Each row is followed by its class number.
[  9  27  19 -89  13 -25   7  20   8   7  72  25 -18  27 -35  66  -4   0
   2 -10 -20  30 -32  -9  24   6 -42 -52 -21  22  63 -31  -7] => 2
[-10 -66  58  18  21  23  -3  -5 -21  -1 -10 -13  26  58  10 -33  18  38
  28  10   4  28 -16 -15   6   9  -6  -3 -24   1   2  -6  28] => 2
[ 17  -2  12 -68 -19 -13   1  16 -18  89 -15   1  13  13 -10  37  26  11
  20 -74  30   9  26   8   0  25  41 -86   5  34  49  13  28] => 2
[-18 -24  14   9  32  36 -31   9  24  55 -42 -21  28 -15  -8 -10  31  17
 -38 -69   8 -31   1 -37  18   8  -1 -57 -41 -14  28  20  11] => 4
[  3   5  19 -16 -53   7  -4 -13  14  15   6   3  -6 -48   2  18   8   7
 -18   7 -14  15  52  -6 -12  66  14 -53 -50  41   7  -1   3] => 4
[-18 -25  -5 -51 -12 -23  23  30  -2 -55  74  26   4  87  -7  73  14  21
 -40 -18 -10  17 -31  -5  20 -13 -12   6  30 -21  97 -38   2] => 1
[  0 -14 -17 -22  -7 -27  -6  56  -1  17   3 -27   7  19  32 -10  26  -4
  10 -24  65  -4  72   2  -9  11  21  46  18 -21  74  24  42] => 0
[ 36 -36  34  34  -8  22  -9 -25 -43  -6   6  11  39  17  14 -23 -50  35
   7  -8 -10   5 -36   4  33  84   5 -10  -3  -8  16 -36  38] => 1
[ -5 -21  22  -6  43  29 -19 -35   5  19 -16   0   8  45  21  51  13  53
  45 -47  -5  18  13 -41  62  24  21 -30  -7  26  47  -5  13] => 0
[ -1  -1 -33 -32  24  -6 -12   8  13  -1  -6   4   8 -15 -18  39  36 -11
 -65 -58 -20 -28 -11  -4  13  10  31 -41  20  -1  38  19 -34] => 7
[-16 -49   5  36  -2 -37  17  28  12 -31 -43 -18 -18   8  -2 -28  21  -3
 -50 -10  11  11 -20 -19  -2  81   0  10  -4 -38   0   3  13] => 5
[-23  -5   5  50  43  30 -21 -19  18   4  33  13  59  21   8 -23   3  28
  -5 -14  -6  -9 -47 -30  61  -4 -27 -15   3  21  40 -28 -30] => 6
[-15 -64  19 -84 -53  -7  30  37 -30  28  33  30  22   7  31  32  58 -29
  27 -28  54 -27  25   2 -55   8  16  -9  37 -19   4 -16  33] => 6
[ -6  10  -3 -56  34 -24   5   7 -26 -10 107   3  -3  33  -8  45  -9   2
  10 -24   1  33 -34 -26   0 -24  -3   6   6  15  89 -19   7] => 1
[-15  41 -33  -5 -76 -24  38  20   5 -26 114  24  -2  40  -1   2   7 -36
  40  33  20 -16  64  52 -19 -18  -3  31  15   5 -10 -42 -18] => 4
[ 23  33   8 -85   8 -11 -14  33 -40  34  99  22 -19 -14 -35  51   3 -31
 -22 -20  -2  13  -8 -35 -39   6  11 -69  -3  11  73  -7   3] => 3
[-23 -39  27 -71  20 -30  11  16 -66 -29  36  12   4  70  14  36  -4   1
  -4 -23  22  -4  -5 -22 -12   5 -27  73  27 -51  72   1  24] => 0
[  4 -10  12 -20  -3 -20 -11  54 -66  28 -21  -1  16  12 -18  80 -10 -16
 -33 -40  17   1 -44   1  14  -8 -15  26  40 -25  51   6  27] => 7
[ -1  -1  37  -4 -14  14  12 -11 -20 -30  44  19  36  -7  39   4   9   4
  17   6  12   5  -8 -16   6   2  11  -8  10  19  25 -15  -3] => 1
[  1 -35  19 -69  14 -24  26   7  -5  19 -15  24 -28  30  -7  18  -3  13
  -7 -14 -14 -20 -48   1  11  79   1 -63 -19  -9  35 -37  -4] => 0
[-26  -3 -20  14  13   5 -11  26   5  41  -4  10  -2  20  21 -27  35 -33
  36 -32  13 -15 -40  -8  11  -3  -1 -35  -1 -17   3  -8 -45] => 5
[-28  -4  30  -2 -13  33  23 -21  -2  60   6   0  11  57   3  28  -1  50
  21 -45 -26 -63  10 -10  50  51  34 -43 -42  27  66 -21  -8] => 1
[-22 -15  14  29   1   4  -7  37  17 -39   6 -13  19   2  13  -6  11   4
 -26 -11  16   5 -10 -23  24  22 -14 -21  -9 -19  15  -7  -2] => 2
[-42 -25 -34 -33   3  25  -4 -11  -8  15  25  23  -6  55  46  46  41  17
  53  -6 -28 -37  24  -9  16  17  44 -33 -16   6  37 -18 -69] => 1
[-17 -44   9   9  20  -4   3   3   3 -35   3 -11  33  39  14  -4  41  18
 -18 -16  15   9 -11 -24  42  24   6  -4   1  -5  62 -31   5] => 3
[-23 -31  -6 -11 -11 -10 -13 -24 -17  18  32  33  23  18  10  -2  12  35
  12 -40  26  10  55 -19  -4  15  -9 -32  -1   7 -17   6  -6] => 0
[-56 -51  -9 -32  28 -32  16  18  18  47 -11 -22  -7  34 -35   8  31  42
 -22 -72  15   4   5 -25  17  25 -15 -69 -42  20  22  -4  -3] => 2
[ 23   3   8 -59 -31 -14   3  23 -79  14  81  23  14  29  12  57 -36   2
  12 -31   2   6   5   9 -26  24  19  39  64   9  76  15  35] => 5
[-13 -46  20  -6 -17  19 -20  34  -5 -56   1   9  20   0  24   7  26   4
 -38  14   0   5  -1 -12   5  30  -5 -25 -14 -24  19 -20 -14] => 0
[-21 -41  14 -35  23 -11   8   5   3 -32 -21  -8  25  -5  25  46   9  54
  -6  -3   7  16  -5 -11  22  -1  -7 -10   2  19  24   1   2] => 5
[ 36   4   8 -80  24 -40  36  48 -11 -27  10 -15   1 -40 -45  10  60 -33
 -39 -18  19   5  16  29 -33 -29  21 -30  20  28  -4  13   1] => 1
[-23 -13   8  29  -1  11  -8  22  -9 -24   6  -6   5  16  19  16  -5  20
  -9  -8  -3  18  -9 -30  49  61  -9 -34 -29   6  49 -35 -17] => 1
[-25 -38 -16 -51  29  -3 -19   2  -5  -3  21  -2  27  47   3  54  47  19
 -23 -63   3   3  29 -38  17  -4   5  16  17 -15  75  21   4] => 2
[ 15  47  -5  12  -2 -49  35   2 -56  46  98  18  14  53 -30  48  30 -41
  24  -6  16 -43  -8  -5 -14  -8  68  76  54  -8  65   4  16] => 1
[  6  -7  16 -48  16 -44  38  75 -55  81  26  -2  -5   6 -10  18  34 -36
  12 -15  30 -24 -33   6 -31  35  36  -5  35  39  75   5  20] => 4
[-24 -43  19  -5  -1  20 -18   6  -1 -63  39  16  40  15  17  30  17  30
 -33 -11 -15  23 -19 -30  30  25 -15 -39  -5   0  28 -22 -17] => 2
[ -6 -31  14 -61  52  -6  11  16 -31  17 -47   7   4  27  16  17   5  45
   0 -59  20  -3  30 -28  12  45  -9 -48  33   9  31  29  -1] => 5
[-16 -40  18 -18  -4  -9  16 -11  -6 -21 -11  20  27 -11  30   8  41   0
   2   1  36  10  -2 -27  -1  11   7 -13  23   5  -2 -18   5] => 0
[ -7 -28  30 -23  23  10   0  29 -22  50 -44   5   1  38  17 -11  14  32
  38 -59  27  -1  29  -9  33  32 -25 -58 -18   6  15   6  -2] => 1
[-14 -25  18 -15  -7   5  15  -8   0  31 -17  13  17   8  16  22  20  16
   3  -5   7  -7 -15 -11  17  18   8 -30   1  23  29 -18   2] => 7
[ -6 -38  13 -22  50  23   9  20 -48  79  26  22  40  48   3  -8  70  14
  20 -30 -10 -44  18 -13  13  17  32  -3  40  69  68  23 -27] => 7
[-44 -30 -21  25  -1 -21  -2  14   8 -73   9 -15   4  32  16   8  27  -3
 -27  22  18  24 -12 -25  22   9  -7   3 -15 -37  33 -45 -23] => 3
[ 20   8  23 -90  21 -28  35  28 -44 -74  88  14  25 -21 -43  24  54 -44
 -62   4   6 -35  27  -7 -59   8  27 -11  26 -27   4   2 -13] => 5
[-17 -34  23  -4  18   9  -9   3  -2 -54  41   2  54  -2  22 -43  25   7
 -18 -13  32  44  -7 -32   2 -14 -29 -24   8   6  15  -9   2] => 2
[  0   2   9  24 -27  22 -21  -3   1  -8  20  13  23   1  13   2  14  -6
 -13   3  -1   0  -9 -17  16  10  11 -31  -8  -9  28 -23  -9] => 3
[  3  -9  23 -78   0 -52  17  10 -12 -44  68  -1   4  -3 -21   4 -18 -18
 -41 -43  27  30 -48  -2 -41 -15 -22  -9   8 -37  27   0  40] => 2
[-15 -22  20  15 -10  20   5  17 -15 -25  11   4  17  24  14  16   8   5
  -4  11  -4   9 -24  -4  27  20   3 -23   4  11  26 -36 -10] => 7
[-15  21 -53 -53  -8 -55 -26 -14  46 -43  47 -31 -18  32 -41  15  19 -11
 -35 -10   0  55  38  35 -21 -65 -13  21 -45 -31  36   1 -19] => 6
[  6 -15  31  15 -12  24 -18  15 -29 -48  45  17  40 -12  31   8 -18   7
  -5  -9   4  24 -24  -6  28  36  -9 -35  13  11  18 -26  -2] => 7
[ -8 -62  16  -3  21 -15   0  17  11 -48  -3  -5  23  17  25   1   9  34
 -11  -8  10  17 -46 -10  47  42 -18 -19 -10 -10  39 -42  13] => 3
[ 18   1 -34 -71  31 -45  19  27   6 -37   4 -33 -61  -8 -49  97  24 -40
 -10 -13   4  26 -14  13 -36 -41  43  -9  19 -28 -25  -3  23] => 7
[ -2  -3  11  14   8  36   3   4   5 -33  18  19  34 -12  25  -3  35   3
  -8   7  -7 -25  12 -20  23   6   7 -17  12  16   7  -7 -33] => 1
[-21 -45  -6 -51  -4 -40  22  -2 -33 -21  15  -5  26   5  16  42   5  13
  -4 -26  46  21  25 -17  -5  43   2  19  31   3  36 -22  32] => 6
[ -6   0 -23 -26  23 -21  19   7 -23  28  18  10  18 -26  -6   7   7  -6
   1   3   2 -20 -15  10  -6   5   2  -9  24  47   4  -6 -23] => 4
[ 10 -24  -2 -72   8 -62  16  -8 -48 -24  13  16  20  15  -5 -25  21 -16
 -36 -18   0  -4  -1  31 -22  14 -19  62  14 -17  38  23 -17] => 1
[  2 -13  36 -12  27  52  21  58 -32   6  17  16  19   2  14 -21  68 -44
  65  39  22 -72  46  12 -23 -51  -6  14  21  -6 -78   5 -27] => 7
[  2  -1  -3  16 -14  23 -11  47 -27  39 -44 -21 -19 -18  33 -14 -26 -13
  28  -4  37 -22   8   0 -34 -18  22 -11  21 -25 -16  26  24] => 3
[ -1  47   9  12 -12   0   2 -14 -13  46  28   2  -7  52  24  43 -47  27
  82 -55  11 -35  35   9  62  39  23  14   4  11  47  -1  15] => 0
[-15 -45 -10 -17   2  13  -6   6   7  -4  -7  -3  44 -16  35 -18   7  40
   6   2  40  16  25 -14  -4  -1  -8 -43  -1   7   1 -18  11] => 5
[ 10   1  11 -61 -28 -40   4   4 -29 -57  74  12  14  -7   4  66  -7 -21
 -33   6  18  33 -35 -12 -22 -21   0  29  27 -26  68 -24  35] => 3
[  7 -36 -13 -79  -6  -3   0  31 -24 -43  30 -34  24  35   3  58 -40  19
 -18 -40  17 -14  14  31   3   2  -1  46  24 -45  71 -25  58] => 6
[ -9 -44  12 -74   9  -5  15  -7 -40 -10  -4   7   9  30  10  20   6 -14
  -2 -58 -12 -10 -51   1   8  49   9 -23  17 -12  40 -19  -4] => 2
[ -7 -47  16 -41  30 -44  25 -15 -12   5  23   4  30  37 -23  -5  12  43
  -8 -48  16  23 -25  15  11  17  -7 -42  -2  26  21 -20  19] => 4
